Each row is followed by its class.
[-14  -3   9  -5 -12   7  -5   7   4  -4   7   4  15 -15  16  20 -29  12
   9 -10  -5  80 -21  -4  -2  -5   7  -1  -8  12 -31 -22  13 -29  79 -17
  -2  27 -11 -10 -20   7 -10  13   3  22 -83  -1 -60   0 -26  10]	geki
[ -7 -12  15   0  -9   1  -5   3  39  16  -4   4   6  -2   2  16   9 -31
   6  14  -1  49   7   9   1  29   1  -2  -2  -5   2   1 -14   0  14  -8
  -5   6 -10   3 -17   7   9   5 -10  13  18   6   0  -6 -20   2]	Toba
[-11   5   7   0 -54  11   0  35  11  17  -6  18  52   6   5  31   8 -11
 -14 -10 -12 -18 -52 -12  30   4   9 -22  -6  24  13  12  -6 -49  19  52
  -2  43 -14 -42  58 -13  -4   1   0  40  -1   6   6   5  -5  -7]	Toba
[ -4  20  27   2   9   3  18   4  16   1  -3 -53  10  17  -5  14  -8 -13
 -15  -6 -12 -52 -16  -1   2   0   4   1  -1  -7  25  -8   2  14 -61   5
   6   1 -29   7 -16   2  16  11  11  37  40  17 -24  14   3  15]	Lalu
[  1 -28 -10  -9  19  11 -23 -12   4 -26  -6 -17   6 -17 -22   3 -12  -3
   6   8  13  83 -18  14  -9  -9   2 -10 -19   7 -29 -16  16 -21  83 -50
 -16  21  -4  20 -66  21   5   6  14  11 -83   0 -24   8 -11   1]	geki
[  1   2  13   2 -30  -4   7 -10  31  -4  -1   5   1  11   5   7  16  -1
 -20   6   6  20 -16   2  -4  11  10   1  10  13 -10  -9   7   9  -3  -9
  -4   4 -10  -7 -40  11 -15  12  -5   5 -19  -3 -23 -16 -15 -11]	Toba
[-17  -6  -2  -5 -14  15  -8   8  20  15 -10 -17  13   4  -3  14 -26 -10
  13  -6   3  27 -12  -9  -9  -1  -2  11  11   2  -9 -17   2  19  27  -6
   2  20  -7   0 -14  -7  -3   2 -12  23  -7 -11  -7  15  -3   7]	Toba
[  9   1   4   2   1  -5   4 -31   8  -5  -5   4  -4   4  -1  14  -8 -13
 -15   3 -15 -33   0  -9   2   6 -18   7   2  -1   5   4   3  20 -33  10
 -12  -3 -21  19 -55  -3  10  12  10  47  13  14   1  -2  13  27]	Lalu
[-31  24 -23   6 -16 -17   5   0  20  -2  -9   3   9 -19  -7  21  -7 -28
  -8 -10 -15 -29  -3 -14 -14   1  25  35   1 -16  45 -11   8  31 -47  16
  -6 -11 -19  -2 -38 -27  16   8   1  37  42   1 -17   0   9  12]	Lalu
[-16  -6   1   3  -5   0  -7  13   0  10 -20  -8   4  -4   3  18  19 -27
  -4 -10  -7  42   7   8  23  -7  -3   2   2  33  23   4  -8  -2  17  20
  -7  22   0  -5   7  -9  31   0 -12  31 -12  14 -27 -10   2  28]	Toba
[  5  -3   5  -2   4  -4  -5 -20  28  -7   5  25   1   5  -1 -12   1  11
 -17   0  -8  43  -6  -5  14   4   3   1   6  22  -3   3   6   2  13 -18
  -6  -2 -15   7 -47   3   9  -4   9  17 -26  -1  -2   1  -6  25]	Toba
[-13   9  40   0 -41  -5  12  28  22  -7   7  15   7  15  -3  21  -3 -17
 -12 -10 -14 -34  -2   2 -11  -9  -4   5 -12  -4  20   2 -83  32 -53   7
  -4  31 -13  11 -54 -13  23   9  49  51  17  -3 -30 -11  -4  10]	Lalu
[  8  -4  -1   7 -10   2 -11   9  34  -6   2   4  36   9   9  18  20 -10
  -7   0  -6  43   8   1   6   9  -1   9  83   9  -7   4   8 -22  -3   6
  -4  16 -16   8 -36  -3  20   0   6  -1 -34 -10   5  34 -18  -1]	Toba
[  8  -1   3  -6  17  11 -17  -9 -24 -31  -7 -18  14 -23   0   9 -27 -28
   3  26   1  83  -3   5 -11 -11  -8   1   4   6  -8  -7  36  -2  83 -33
  -3   2  11   8 -10  24  29  17  16 -22 -50   0 -12 -28 -20   5]	geki
[ 10   5 -21   0  -6 -13 -11 -14   8  -9  19   5   4  14  -8  17  19 -20
  -8  10  -7  58 -10  -5  12  -2   2   0  -3   7   9   0  -5 -15  21  -4
  -8  -1  -7  12 -20  -3  -3 -10  -4  21   6   5  -1   3  -8   0]	Toba
[  6   2   2   0 -14   5   8   6  24  -6 -19  26  25   9  -4  21 -17 -35
 -15   1 -18  -7   4  -6   6   4  10   3   4 -64  13   2   1  14 -40  28
   3  -4 -26  -9 -52  -3  17  10  15  50   2  10   2  -9  -7  13]	Lalu
[ 13   4  -9  -7  12  -6 -14 -10   7 -25 -30   2  16  34   2   4   5 -14
   1   2   0  19  -2  -5  21   2  -4   4  32  14   3  11   5  10 -32 -10
  -2   2 -27  11 -83   2  53  10  27  74 -63  13 -12   0 -10   7]	Lalu
[-11   0   6  -6   1  -1 -11  -2  20  14  16   6   6 -13  22  26 -11  -7
 -11  -9 -15  25 -22  -2   2   0   3  26   0  -5   2  -3 -14  -7   0  -3
   1  -7 -21   5 -10  -7  25  11   4   1 -28  -2 -33  -7  -2   1]	Toba
[  6 -16  10   7 -24  23  18  15  15  22   8   3   1   1   6  30 -24  -8
  -2 -21  -2  49   4  12   4   6   1   9   7 -15 -35 -12   5   5  69   4
 -13  34   3 -12  22   1 -29   0  -8  -9 -54   1 -58  23  -8   1]	geki
[  8  -2 -10 -22 -23  11  -8  15  16 -40  -1 -12   2  28  23  29 -38 -14
  -4  -1 -14  62   1   8  -6   2  -1  -2   2   4 -17  -5  21  -6  83 -21
   5  21  -3  14 -15   5 -10  -2  13 -13 -73  -8 -58  -1 -18   1]	geki
[ 16  -6  24  -2 -19  -8   2  26  13   1  -2  12   5  -1  -5   9  -2 -19
  -1 -10 -10  22   3 -26 -13   3  17   3 -25  17  21 -14   6  -2 -13  36
  -3   7   7   0  24 -12   5  10   7   1  32  -3 -15   1   1  15]	Toba
[  3  -7  16  -6 -23 -12  14  -5  18   4  -1   5  40  13   5  18   2 -19
  -2  -2  -6 -26   2  18   4  11  -4   1  -7 -26  21  -1   0  18 -38  17
  11  17 -29   3 -30 -16  17   8   3  75  43   2 -32   7  18  21]	Lalu
[ 11  15  11  -3 -42  18  10  13   7   4  -4  16  -8 -10   2  27 -31 -11
  -7  -5  -8  54   0   7 -19 -11 -15 -34  10   0  -9  10  17  -9  83   5
  -4  29  -9  17  11  -2 -18   1 -12 -32 -42  15 -61   2 -10  -2]	geki
